In the rows, 128 means zero.
Rows lie near named flat spaces through zero. A row that begins with a name and a colon came from that space; any other row is followed by the name of its block's space that it lies nearest.
soz_muka: | 130 | 136 | 160 | 155 | 135 | 132 | 129 | 139 | 156 | 171 |  90 |  80 | 168 | 102 | 196 | 142 | 167 |  82 | 158 | 143 | 152 | 166 | 121 | 159 | 110 | 125 | 144 | 162 | 113 | 122 | 118 |
guta_mifuz: |  95 | 131 | 169 | 120 | 136 | 146 | 112 | 136 | 150 | 147 | 134 | 155 | 112 | 126 | 136 | 128 | 145 | 100 | 103 | 131 | 106 | 117 | 140 | 133 | 108 | 131 | 136 | 111 | 130 | 103 | 105 |
guta_mifuz: | 172 | 114 |  97 | 121 | 105 |  92 | 170 | 124 | 104 | 127 | 133 | 102 | 127 | 120 | 141 | 136 |  95 | 178 | 126 | 144 | 188 | 108 | 117 | 139 | 129 | 119 |  74 | 170 | 148 | 158 | 171 |
deva_gekal: | 130 | 132 | 150 | 126 | 128 | 142 | 109 | 101 | 106 | 111 | 122 | 119 | 104 | 144 |  84 | 169 |  91 | 166 | 113 | 149 | 111 |  88 | 126 |  98 | 138 | 140 |  66 | 108 | 132 | 125 | 194 |
sasor_doka: | 144 | 135 | 131 | 147 | 101 | 117 | 118 | 100 |  92 | 114 | 154 | 140 | 147 |  94 | 126 |  89 | 133 | 127 | 171 |  93 | 126 | 146 | 118 | 116 | 151 | 140 | 157 | 138 | 109 | 150 | 116 |
refod_bemi: | 117 | 116 | 121 | 120 | 163 | 145 | 111 | 116 | 121 | 129 | 118 | 116 | 139 | 110 | 136 | 128 | 159 |  99 |  94 | 101 | 145 | 130 | 111 | 116 | 101 | 128 | 133 | 128 | 130 | 114 | 120 |
guta_mifuz: | 109 | 141 | 185 | 116 | 115 | 161 | 111 | 127 | 136 | 142 | 164 | 169 | 113 |  98 | 133 | 130 | 132 | 117 | 116 | 137 | 105 |  91 | 125 | 126 |  92 | 143 | 111 | 118 | 128 | 103 | 124 |
deva_gekal: | 130 | 127 | 125 | 118 | 136 | 124 | 132 | 152 | 154 | 120 | 120 | 131 | 126 | 139 | 128 | 104 | 147 | 112 | 157 | 116 | 115 | 149 | 117 | 139 | 144 | 129 | 153 | 121 | 125 | 119 | 114 |
deva_gekal: | 128 | 142 |  85 |  95 | 158 | 198 | 111 | 157 | 149 | 153 | 144 | 133 | 147 | 134 | 129 | 126 | 142 |  89 |  86 | 103 | 106 | 105 | 117 | 124 |  83 | 134 | 123 | 115 | 119 |  79 | 133 |
deva_gekal: | 103 | 119 | 160 | 134 | 137 | 114 | 120 | 118 | 131 | 104 | 119 | 142 | 107 | 129 | 112 | 136 | 135 | 134 | 129 | 139 | 118 | 132 | 129 | 119 | 133 | 128 | 141 | 108 | 135 | 133 | 111 |
deva_gekal: | 136 | 118 | 151 | 107 | 142 | 110 | 127 | 141 | 151 |  91 | 103 | 125 |  96 | 157 |  94 | 112 | 135 | 138 | 170 | 120 | 107 | 136 | 101 | 124 | 174 | 139 | 118 | 105 | 133 | 119 | 157 |
refod_bemi: | 112 | 131 | 133 | 105 | 138 | 158 | 130 | 154 | 155 | 135 | 150 | 158 | 121 | 119 | 136 | 132 | 139 | 114 | 103 | 138 | 118 | 105 | 124 | 137 |  83 | 128 | 129 | 118 | 136 | 101 | 105 |
guta_mifuz: | 149 |  96 | 123 | 106 | 137 |  83 | 164 | 138 | 134 | 126 | 107 | 104 | 110 | 127 | 150 | 122 | 135 | 144 | 118 | 129 | 188 | 127 | 108 | 147 | 131 | 116 |  94 | 158 | 157 | 139 | 147 |
soz_muka: | 131 | 138 | 111 | 136 | 147 | 167 | 112 | 119 | 120 | 106 | 130 | 115 | 158 | 101 | 122 | 153 | 137 | 125 | 135 | 132 | 124 | 125 | 101 | 110 |  91 | 136 | 135 | 122 | 117 | 122 | 129 |
soz_muka: | 147 | 136 |  92 | 122 | 139 | 157 | 135 | 140 | 133 | 114 | 130 | 111 | 148 | 124 | 122 | 155 | 118 | 142 | 132 | 145 | 132 | 115 | 107 | 124 |  99 | 129 | 112 | 130 | 126 | 122 | 148 |
refod_bemi: | 124 | 123 | 145 | 126 | 126 | 113 | 131 | 132 | 137 | 154 | 111 | 119 | 114 | 147 | 139 | 127 | 126 | 121 | 115 | 130 | 132 | 129 | 145 | 140 | 146 | 124 | 112 | 134 | 133 | 124 | 141 |
soz_muka: | 152 | 114 |  98 | 111 | 121 | 106 | 143 | 121 | 105 | 100 | 149 | 138 | 121 | 119 | 112 |  97 | 121 | 152 | 135 | 101 | 150 | 122 | 108 | 120 | 141 | 129 | 122 | 137 | 138 | 144 | 134 |
refod_bemi: | 155 | 138 |  97 | 161 |  98 | 104 | 144 | 115 | 103 |  97 | 133 | 115 | 153 | 122 | 117 | 130 | 102 | 166 | 187 | 143 | 132 | 152 | 127 | 124 | 155 | 126 | 149 | 140 | 114 | 170 | 127 |
deva_gekal: |  92 |  98 | 164 | 109 | 165 | 104 | 111 | 121 | 138 | 103 | 111 | 150 |  96 | 126 | 118 |  93 | 178 |  96 | 113 |  89 | 128 | 148 | 114 | 119 | 140 | 129 | 163 | 104 | 142 | 117 |  89 |
guta_mifuz: | 151 | 160 | 112 | 132 | 119 | 173 | 102 | 123 | 118 | 109 | 138 | 123 | 142 | 144 |  82 | 139 |  99 | 144 | 167 | 126 |  74 | 114 | 116 | 101 | 149 | 150 | 112 | 104 | 100 | 117 | 178 |
soz_muka: | 156 | 123 | 112 | 124 | 111 | 103 | 159 | 143 | 133 | 132 | 130 | 117 | 133 | 123 | 148 | 114 | 123 | 141 | 153 | 132 | 156 | 135 | 119 | 149 | 136 | 122 | 120 | 155 | 134 | 142 | 134 |
sasor_doka: |  78 |  85 | 140 |  54 | 196 | 110 | 135 | 184 | 201 | 105 |  87 | 160 |  38 | 215 |  84 | 118 | 154 | 115 |  63 | 124 | 103 | 114 | 131 | 136 | 146 | 114 | 118 |  68 | 175 |  78 | 117 |
guta_mifuz: | 117 | 102 | 174 | 104 | 182 | 116 | 114 | 142 | 167 | 102 |  80 | 109 | 114 | 121 | 136 |  99 | 200 |  80 | 159 |  92 | 134 | 164 |  75 | 132 | 142 | 138 | 150 | 116 | 134 | 101 | 119 |
deva_gekal: | 133 | 117 | 107 | 109 | 148 | 132 | 146 | 149 | 146 |  89 | 134 | 135 | 128 | 113 | 123 | 131 | 141 | 140 | 139 | 137 | 142 | 125 |  93 | 130 |  96 | 126 | 137 | 124 | 142 | 125 | 110 |
refod_bemi: | 119 | 114 |  91 | 114 | 147 | 130 | 136 | 127 | 119 |  71 | 146 | 153 | 118 | 122 |  93 | 140 | 122 | 160 | 111 | 136 | 133 | 114 | 110 | 108 |  99 | 122 | 141 | 106 | 145 | 138 | 102 |
deva_gekal: | 112 | 125 | 151 | 148 | 119 | 105 | 104 | 100 | 106 | 170 | 118 | 127 | 131 | 134 | 146 |  86 | 148 |  84 | 115 |  79 | 123 | 161 | 164 | 128 | 173 | 127 | 159 | 135 | 113 | 134 | 109 |
sasor_doka: | 114 | 105 |  95 | 118 | 147 |  99 | 151 | 145 | 141 | 113 | 114 | 133 | 113 | 153 | 125 | 127 | 133 | 136 | 101 | 134 | 147 | 141 | 139 | 137 | 128 | 107 | 149 | 123 | 150 | 138 |  94 |
sasor_doka: | 120 | 137 | 129 | 139 | 118 | 138 | 133 | 133 | 133 | 126 | 144 | 142 | 138 | 112 | 136 | 142 | 124 | 133 | 133 | 151 | 124 | 125 | 133 | 133 | 102 | 125 | 144 | 128 | 126 | 133 | 102 |
refod_bemi: | 144 | 127 | 125 | 118 | 128 | 130 | 131 | 131 | 128 | 113 | 132 | 126 | 129 | 120 | 122 | 119 | 131 | 134 | 148 | 120 | 130 | 125 | 106 | 126 | 131 | 135 | 120 | 130 | 127 | 126 | 142 |
soz_muka: |  88 | 100 | 161 | 120 | 134 |  69 | 125 | 121 | 134 | 150 |  91 | 140 |  63 | 201 | 107 | 112 | 120 | 125 |  76 | 118 | 117 | 137 | 186 | 132 | 199 | 111 | 122 | 105 | 151 | 131 | 127 |
refod_bemi: | 134 | 119 | 145 | 111 | 122 | 111 | 131 | 125 | 125 | 152 | 117 | 121 |  97 | 158 | 122 | 126 | 110 | 137 | 101 | 124 | 134 | 107 | 143 | 131 | 157 | 127 |  79 | 132 | 141 | 121 | 173 |
soz_muka: | 162 | 119 |  74 | 133 | 132 | 111 | 158 | 134 | 121 |  86 | 123 | 102 | 154 | 111 | 130 | 136 | 125 | 160 | 165 | 139 | 165 | 145 |  94 | 130 | 118 | 121 | 137 | 148 | 133 | 156 | 126 |
soz_muka: | 115 | 130 | 104 | 107 | 169 | 168 | 117 | 156 | 161 | 142 | 105 | 114 | 131 | 159 | 125 | 150 | 141 | 101 |  91 | 130 | 112 | 122 | 128 | 129 | 105 | 124 | 122 | 109 | 129 |  91 | 134 |
sasor_doka: | 133 | 137 |  87 | 124 | 139 | 160 | 139 | 146 | 140 | 137 | 124 | 110 | 141 | 143 | 129 | 177 | 104 | 144 |  96 | 166 | 132 | 104 | 134 | 131 |  89 | 119 | 100 | 129 | 133 | 118 | 146 |
sasor_doka: | 120 | 112 |  62 | 101 | 172 | 150 | 115 | 124 | 113 | 127 | 121 | 121 | 125 | 157 | 102 | 130 | 129 | 117 |  50 |  93 | 134 | 113 | 132 | 105 | 114 | 119 | 118 | 112 | 138 | 110 | 136 |
refod_bemi: | 110 | 111 | 110 | 112 | 128 | 105 | 152 | 137 | 130 | 120 | 134 | 152 |  86 | 164 | 105 | 151 |  93 | 169 |  71 | 160 | 137 |  97 | 159 | 130 | 123 | 109 | 103 | 115 | 160 | 137 | 124 |
refod_bemi: | 132 | 158 | 154 | 155 |  94 | 146 |  96 |  98 |  99 | 128 | 150 | 142 | 137 | 124 | 101 | 119 | 105 | 132 | 166 | 117 |  78 | 127 | 142 | 106 | 162 | 148 | 135 | 113 |  97 | 134 | 147 |
sasor_doka: | 150 | 145 | 129 | 119 |  92 | 144 | 179 | 172 | 163 | 125 | 160 | 140 | 123 | 114 | 144 | 188 |  79 | 191 | 145 | 225 | 141 |  75 | 120 | 159 |  67 | 123 |  73 | 145 | 148 | 130 | 148 |
guta_mifuz: | 135 | 131 |  95 | 148 | 100 |  96 | 144 | 114 | 102 | 100 | 131 | 133 | 112 | 168 |  84 | 146 |  71 | 189 | 137 | 157 | 115 | 125 | 161 | 116 | 171 | 118 | 122 | 116 | 132 | 166 | 142 |
deva_gekal: | 112 | 127 | 117 | 103 | 152 | 172 | 122 | 138 | 136 | 148 | 145 | 140 | 128 | 116 | 138 | 152 | 134 | 113 |  59 | 133 | 137 |  88 | 125 | 125 |  63 | 125 | 103 | 124 | 140 |  97 | 125 |
sasor_doka: | 115 | 138 | 172 | 163 | 113 | 120 | 101 |  99 | 111 | 136 | 128 | 132 | 148 |  97 | 145 | 102 | 155 |  95 | 166 | 103 | 114 | 164 | 134 | 123 | 149 | 138 | 175 | 131 | 103 | 140 |  98 |
sasor_doka: |  82 | 108 | 162 | 108 | 149 | 124 | 112 | 122 | 132 | 126 | 144 | 177 |  96 | 115 | 127 | 101 | 162 |  99 |  79 | 101 | 124 | 121 | 134 | 122 | 108 | 126 | 155 | 106 | 145 | 112 |  75 |
deva_gekal: | 148 | 129 |  89 |  87 | 154 | 170 | 137 | 161 | 152 | 115 | 138 | 125 | 131 | 129 | 119 | 138 | 130 | 132 | 115 | 129 | 131 |  97 |  90 | 128 |  87 | 133 |  97 | 123 | 137 |  97 | 154 |
refod_bemi: |  97 | 148 | 175 | 133 | 117 | 157 |  94 | 121 | 133 | 147 | 145 | 164 | 113 | 136 | 112 | 125 | 125 | 107 | 119 | 126 |  73 | 114 | 154 | 118 | 133 | 141 | 136 |  98 | 113 | 106 | 120 |
sasor_doka: | 130 | 139 | 150 | 157 |  94 | 101 | 167 | 155 | 159 | 120 | 128 | 131 | 135 | 116 | 157 | 154 | 114 | 158 | 188 | 199 | 134 | 146 | 137 | 164 | 118 | 117 | 149 | 144 | 131 | 155 |  95 |
guta_mifuz: | 126 |  84 | 139 | 114 | 135 |  47 | 167 | 131 | 134 |  91 |  98 | 125 |  80 | 149 | 120 | 119 | 129 | 166 | 129 | 140 | 173 | 141 | 123 | 141 | 164 | 110 | 119 | 134 | 167 | 159 | 122 |
soz_muka: | 110 | 130 | 135 | 120 | 140 | 146 | 111 | 129 | 134 | 132 | 137 | 148 | 126 | 125 | 125 | 113 | 146 | 102 | 114 | 108 | 109 | 129 | 129 | 122 | 119 | 132 | 149 | 113 | 123 | 111 | 106 |
guta_mifuz: |  76 | 118 | 133 | 105 | 132 | 119 | 133 | 154 | 156 | 133 | 146 | 193 |  76 | 174 | 105 | 119 | 119 | 128 |  68 | 140 |  94 | 111 | 177 | 135 | 127 | 112 | 151 |  88 | 151 | 113 |  74 |
guta_mifuz: |  77 | 105 | 227 | 133 | 149 | 107 | 118 | 122 | 154 | 151 | 109 | 142 | 111 |  81 | 185 | 121 | 194 |  74 | 109 | 129 | 156 | 146 | 123 | 149 |  93 | 125 | 156 | 137 | 144 | 116 |  68 |
soz_muka: | 130 | 122 | 116 |  85 | 144 | 149 | 118 | 141 | 135 | 151 | 138 | 141 | 104 | 154 | 114 | 106 | 128 | 111 |  79 |  93 | 118 |  96 | 128 | 123 | 130 | 133 |  93 | 117 | 136 |  93 | 158 |
| 124 | 122 |  98 | 119 | 117 |  98 | 163 | 165 | 157 | 118 | 130 | 150 | 105 | 172 | 117 | 122 | 107 | 154 | 132 | 155 | 119 | 135 | 154 | 150 | 148 | 110 | 146 | 118 | 143 | 138 | 101 |	soz_muka
| 144 | 134 | 120 | 146 | 112 | 130 | 143 | 122 | 116 | 151 | 128 | 102 | 150 | 109 | 158 | 160 | 111 | 142 | 121 | 157 | 160 | 119 | 134 | 139 | 103 | 121 | 102 | 159 | 129 | 142 | 144 |	sasor_doka
| 114 | 142 | 172 | 126 | 123 | 155 | 101 | 120 | 130 | 105 | 153 | 163 | 120 | 106 | 105 | 119 | 137 | 122 | 156 | 122 |  86 | 116 | 111 | 111 | 121 | 149 | 140 | 101 | 116 | 113 | 121 |	guta_mifuz
| 111 | 101 | 122 | 106 | 136 |  93 | 150 | 142 | 138 | 109 | 143 | 166 | 101 | 124 | 130 |  96 | 147 | 129 | 108 | 115 | 149 | 133 | 127 | 139 | 121 | 115 | 157 | 125 | 153 | 135 |  75 |	guta_mifuz
| 138 | 138 |  96 | 134 | 133 | 165 | 128 | 129 | 119 | 176 | 140 | 105 | 176 |  92 | 179 | 140 | 141 |  96 |  92 | 121 | 162 | 123 | 127 | 139 |  70 | 123 | 125 | 163 | 119 | 118 | 119 |	refod_bemi
| 172 | 136 | 114 | 155 | 107 | 131 | 135 |  93 |  82 |  87 | 147 | 101 | 171 |  62 | 132 | 148 | 115 | 168 | 183 | 140 | 164 | 125 |  81 | 110 | 104 | 140 | 114 | 159 | 117 | 165 | 154 |	soz_muka
| 100 | 111 | 109 | 109 | 181 | 143 |  99 | 117 | 125 | 111 | 101 | 123 | 109 | 162 |  90 | 136 | 142 | 111 |  71 | 100 | 114 | 125 | 129 |  99 | 132 | 125 | 129 |  92 | 137 | 107 | 133 |	soz_muka
| 155 | 142 | 129 | 129 | 108 | 133 | 125 | 127 | 122 | 113 | 139 | 128 | 133 | 126 | 110 | 113 | 115 | 142 | 179 | 120 | 108 | 128 | 111 | 122 | 154 | 143 | 120 | 127 | 113 | 131 | 157 |	sasor_doka
| 141 | 147 | 126 | 136 | 106 | 148 | 135 | 131 | 127 | 129 | 142 | 126 | 133 | 128 | 120 | 163 |  92 | 160 | 138 | 168 | 117 | 101 | 132 | 128 | 113 | 132 |  96 | 130 | 124 | 131 | 158 |	soz_muka
| 145 | 143 | 115 | 111 | 109 | 151 | 165 | 183 | 173 | 159 | 156 | 141 | 144 | 111 | 174 | 131 | 127 | 123 | 139 | 162 | 139 | 111 | 123 | 170 |  76 | 123 | 121 | 153 | 132 | 110 | 111 |	refod_bemi
| 143 | 137 |  62 | 116 | 121 | 148 | 136 | 141 | 119 | 125 | 161 | 147 | 144 | 136 | 114 | 110 | 112 | 134 | 116 | 110 | 119 | 120 | 134 | 124 | 119 | 125 | 143 | 125 | 122 | 127 | 115 |	guta_mifuz
| 123 |  80 | 159 | 127 | 122 |  49 | 160 |  99 |  98 | 133 | 125 | 127 | 104 |  85 | 173 | 107 | 149 | 139 |  91 | 117 | 220 | 132 | 125 | 144 | 120 | 110 | 115 | 174 | 167 | 166 | 102 |	deva_gekal
| 125 | 110 | 162 |  89 | 145 | 118 | 149 | 159 | 169 | 110 | 114 | 135 |  83 | 142 | 120 | 144 | 130 | 148 | 123 | 158 | 137 | 100 | 103 | 142 | 117 | 128 |  84 | 118 | 159 | 108 | 152 |	deva_gekal
| 157 | 122 |  47 |  80 | 146 | 148 | 153 | 166 | 142 | 108 | 140 | 129 | 116 | 166 |  95 | 132 | 101 | 159 | 100 | 127 | 131 |  93 | 111 | 126 | 116 | 122 |  90 | 119 | 146 | 111 | 163 |	soz_muka
| 144 | 124 | 110 |  98 | 148 | 145 | 131 | 151 | 147 | 139 | 119 | 113 | 128 | 139 | 133 | 120 | 140 | 112 | 118 | 111 | 134 | 119 | 108 | 135 | 122 | 131 | 105 | 132 | 132 | 102 | 154 |	guta_mifuz
| 120 | 119 | 129 | 135 | 145 | 118 | 120 | 107 | 114 | 122 |  90 |  96 | 107 | 167 |  98 | 174 | 100 | 156 |  94 | 151 | 130 | 115 | 144 | 109 | 149 | 122 |  85 | 115 | 139 | 134 | 176 |	soz_muka
| 120 | 166 | 118 | 167 |  94 | 173 | 114 | 118 | 111 | 194 | 160 | 132 | 177 | 104 | 169 | 149 | 111 | 103 | 104 | 144 | 115 | 122 | 174 | 136 |  87 | 125 | 144 | 149 |  99 | 127 | 105 |	refod_bemi
| 132 | 148 | 110 | 142 |  98 | 153 | 138 | 128 | 115 | 112 | 183 | 164 | 153 |  84 | 132 | 139 | 109 | 152 | 142 | 154 | 124 | 109 | 125 | 126 |  77 | 130 | 148 | 133 | 121 | 142 |  92 |	sasor_doka
| 153 | 138 | 129 | 112 | 105 | 141 | 133 | 126 | 115 | 107 | 164 | 147 | 118 | 115 | 103 | 126 | 100 | 163 | 147 | 133 | 119 |  91 | 107 | 117 | 124 | 143 |  91 | 126 | 129 | 128 | 164 |	guta_mifuz
| 144 | 149 | 147 | 164 |  91 | 124 | 131 | 117 | 117 | 129 | 141 | 123 | 158 |  95 | 147 | 130 | 121 | 136 | 188 | 146 | 125 | 146 | 127 | 135 | 132 | 135 | 147 | 147 | 107 | 151 | 119 |	sasor_doka
| 102 |  99 | 121 |  91 | 155 | 112 | 146 | 151 | 151 | 118 | 128 | 156 |  86 | 149 | 120 | 127 | 135 | 133 |  69 | 134 | 144 | 108 | 133 | 135 | 106 | 112 | 121 | 113 | 164 | 115 | 103 |	sasor_doka
| 110 | 107 | 102 | 114 | 131 | 113 | 167 | 145 | 135 | 125 | 151 | 155 | 114 | 113 | 148 | 151 | 119 | 154 |  68 | 166 | 173 | 102 | 140 | 145 |  66 | 103 | 125 | 141 | 164 | 140 |  81 |	sasor_doka
| 132 | 102 | 140 | 115 | 163 |  96 | 139 | 142 | 155 | 130 |  66 |  81 | 111 | 158 | 139 | 133 | 152 | 116 | 127 | 126 | 156 | 150 | 113 | 142 | 156 | 120 | 107 | 135 | 144 | 121 | 156 |	guta_mifuz
| 148 | 120 |  85 | 112 | 121 | 106 | 162 | 153 | 138 | 113 | 129 | 127 | 116 | 157 | 116 | 128 | 103 | 163 | 131 | 144 | 140 | 122 | 130 | 140 | 140 | 116 | 115 | 132 | 143 | 139 | 137 |	soz_muka
| 142 | 116 | 160 | 145 | 112 |  85 | 135 | 106 | 110 | 142 | 115 | 107 | 134 | 101 | 162 | 103 | 146 | 119 | 154 | 110 | 166 | 154 | 122 | 140 | 153 | 128 | 130 | 162 | 127 | 151 | 130 |	soz_muka
